Small tables with named rows and columns. After each table, cells are looked up by row and column.

Bozuz:
|  | Garaz | Gil | Kaz | Vutu | Ven | Vaz |
|---|---|---|---|---|---|---|
| Zos | 123 | 117 | 129 | 109 | 120 | 150 |
| Dudesen | 133 | 112 | 136 | 126 | 127 | 172 |
| Bupak | 131 | 113 | 129 | 114 | 135 | 169 |
| Rabu | 127 | 120 | 128 | 131 | 124 | 124 |
| Lugoda | 129 | 175 | 140 | 193 | 104 | 38 |
| Vimil | 125 | 115 | 124 | 101 | 134 | 162 |
| Sulu | 134 | 116 | 141 | 125 | 126 | 186 |
| Raboz | 126 | 109 | 137 | 115 | 113 | 169 |
| Fipor | 135 | 109 | 137 | 131 | 128 | 171 |
| Noleb | 132 | 109 | 130 | 108 | 137 | 185 |
| Letazud | 130 | 157 | 144 | 191 | 98 | 53 |
| Dugune | 81 | 214 | 164 | 86 | 13 | 110 |
| Gef | 126 | 189 | 165 | 184 | 73 | 95 |
| Vubimaz | 123 | 195 | 174 | 187 | 56 | 96 |

Lugoda, Garaz => 129
Noleb, Gil => 109
Vimil, Vaz => 162
Lugoda, Kaz => 140
Vubimaz, Garaz => 123
Letazud, Ven => 98
Gef, Vaz => 95
Dugune, Vutu => 86
Zos, Garaz => 123
Raboz, Ven => 113
Fipor, Vutu => 131
Gef, Kaz => 165
Sulu, Vutu => 125
Dugune, Gil => 214
Lugoda, Gil => 175
Letazud, Vutu => 191
Dugune, Ven => 13
Noleb, Ven => 137
Dudesen, Vaz => 172
Vimil, Garaz => 125
Row with the largest Vutu: Lugoda

Vib =
columns: Rog, Lag
Bivo: [14, 95]
Purose: [-14, 58]
Beneg: [12, 87]
Seso: [62, 33]
Firumar: [-71, -8]
Lukul: [7, 88]
Lipekol: [-8, 55]
Tamag: [-18, 53]
Senif: [-1, 57]
Pegas: [-7, 61]

Lag of Beneg = 87
Rog of Firumar = -71
Rog of Lipekol = -8
Rog of Senif = -1
Rog of Tamag = -18
Lag of Tamag = 53
Lag of Senif = 57
Rog of Lukul = 7
Lag of Bivo = 95
Rog of Seso = 62
Lag of Pegas = 61
Lag of Lukul = 88
Rog of Bivo = 14
Lag of Seso = 33
Rog of Purose = -14
Lag of Purose = 58

Zalut.csv
,Gilirif,Pobub,Kod,Linobo,Vizi
Reled,125,146,110,85,221
Dugibi,131,94,183,221,119
Lipe,154,205,145,212,100
Pepata,155,192,105,61,154
Pud,138,134,107,71,211
Tesab,142,130,107,69,207
Lodobup,231,119,94,150,132
Nok,175,48,135,114,152
Lubuga,223,156,104,179,105
Gesozu,58,156,190,170,166
Doli,99,235,153,154,132
Dig,214,134,95,85,127
Merug,135,171,100,83,212
Vuvefo,169,50,140,103,155

Kod of Dig: 95
Linobo of Pud: 71
Linobo of Lodobup: 150
Vizi of Pud: 211
Pobub of Pepata: 192
Pobub of Nok: 48
Gilirif of Merug: 135
Vizi of Lubuga: 105
Vizi of Gesozu: 166
Vizi of Lipe: 100
Gilirif of Lodobup: 231
Vizi of Nok: 152
Pobub of Reled: 146
Kod of Merug: 100
Gilirif of Nok: 175
Pobub of Lodobup: 119
Vizi of Lodobup: 132

Zezonad:
|  | Tipom | Zav | Sen | Gopadek | Lepezez | Zofelu |
|---|---|---|---|---|---|---|
| Suvebi | 188 | 106 | 52 | 185 | 196 | 83 |
| Naf | 53 | 51 | 193 | 154 | 62 | 171 |
| Budime | 41 | 49 | 178 | 177 | 59 | 166 |
| Rerolo | 180 | 68 | 73 | 188 | 186 | 104 |
| Sav | 177 | 188 | 112 | 76 | 76 | 52 |
| Pab | 56 | 63 | 177 | 86 | 58 | 173 |
| Rusa | 74 | 50 | 155 | 186 | 65 | 185 |
| Kunup | 187 | 85 | 58 | 191 | 184 | 84 |
| Lofore | 55 | 50 | 182 | 177 | 49 | 181 |
| Mez | 208 | 179 | 86 | 64 | 80 | 59 |
| Vanadum | 66 | 59 | 126 | 179 | 158 | 180 |
| Sefa | 182 | 120 | 53 | 184 | 189 | 77 |
| Tokagar | 61 | 55 | 156 | 175 | 55 | 179 |
| Pakufi | 189 | 166 | 85 | 112 | 178 | 70 |

Vanadum, Gopadek -> 179
Rusa, Zav -> 50
Mez, Zav -> 179
Kunup, Zav -> 85
Lofore, Lepezez -> 49
Rusa, Gopadek -> 186
Naf, Zav -> 51
Pakufi, Lepezez -> 178
Pakufi, Zofelu -> 70
Sefa, Gopadek -> 184
Rerolo, Zav -> 68
Suvebi, Tipom -> 188
Suvebi, Sen -> 52
Naf, Tipom -> 53

Bof
         Ligik  Fafalu  Zovigem
Vuruna      75      51      109
Kug         53     181      139
Gedevu      23     197      152
Nimapit     97     140      117
Ramet      101     134      114
Reram       74     166      130
Batok       97     140      117
Lasi       101     136      115
Sanedi     107     107      107
Butu        91     147      120
Fizaz       25      15      122
Ferig       70      46      111
Remuk       97     141      118
Pez         71      47      110

Ligik of Nimapit: 97
Zovigem of Batok: 117
Fafalu of Remuk: 141
Fafalu of Gedevu: 197
Zovigem of Remuk: 118
Ligik of Sanedi: 107
Ligik of Pez: 71
Fafalu of Ferig: 46
Ligik of Ferig: 70
Ligik of Ramet: 101
Row with the largest Fafalu: Gedevu

Rab =
,Fik,Nazome,Teres,Riru,Bisato,Fuf,Renun,Pip,Pelo
Nubu,3.07,-4.13,-8.90,-2.40,4.44,3.57,4.25,-6.15,5.71
Gam,3.53,-6.56,-8.97,-0.44,5.13,0.92,5.00,-5.97,4.26
Tof,-7.96,-8.02,-8.11,2.43,0.34,-8.52,3.86,-1.12,-7.97
Kini,-6.70,5.55,6.05,-5.86,-8.40,-5.54,-7.98,5.87,-8.00
Guk,4.29,-3.87,-7.62,-3.19,4.82,4.58,5.27,-7.99,6.01
Geluf,-9.11,4.82,4.77,-4.73,-8.61,-4.77,-6.47,4.57,-8.78
Bal,-4.54,-8.25,-7.24,3.27,4.25,-8.50,5.32,-7.46,0.48
Ruseva,4.08,-5.71,-7.46,-1.52,6.50,1.31,4.44,-7.27,3.89

What is the Pelo of Geluf in Rab?
-8.78
What is the Nazome of Geluf in Rab?
4.82
What is the Riru of Nubu in Rab?
-2.40
What is the Pelo of Nubu in Rab?
5.71
What is the Bisato of Kini in Rab?
-8.40
What is the Pip of Bal in Rab?
-7.46
What is the Fik of Ruseva in Rab?
4.08
What is the Fik of Nubu in Rab?
3.07
What is the Fuf of Geluf in Rab?
-4.77
What is the Bisato of Gam in Rab?
5.13
What is the Bisato of Bal in Rab?
4.25
What is the Fuf of Ruseva in Rab?
1.31
What is the Nazome of Kini in Rab?
5.55
What is the Fuf of Tof in Rab?
-8.52
What is the Pip of Geluf in Rab?
4.57
What is the Nazome of Nubu in Rab?
-4.13
What is the Nazome of Tof in Rab?
-8.02
What is the Fuf of Bal in Rab?
-8.50
What is the Pip of Gam in Rab?
-5.97

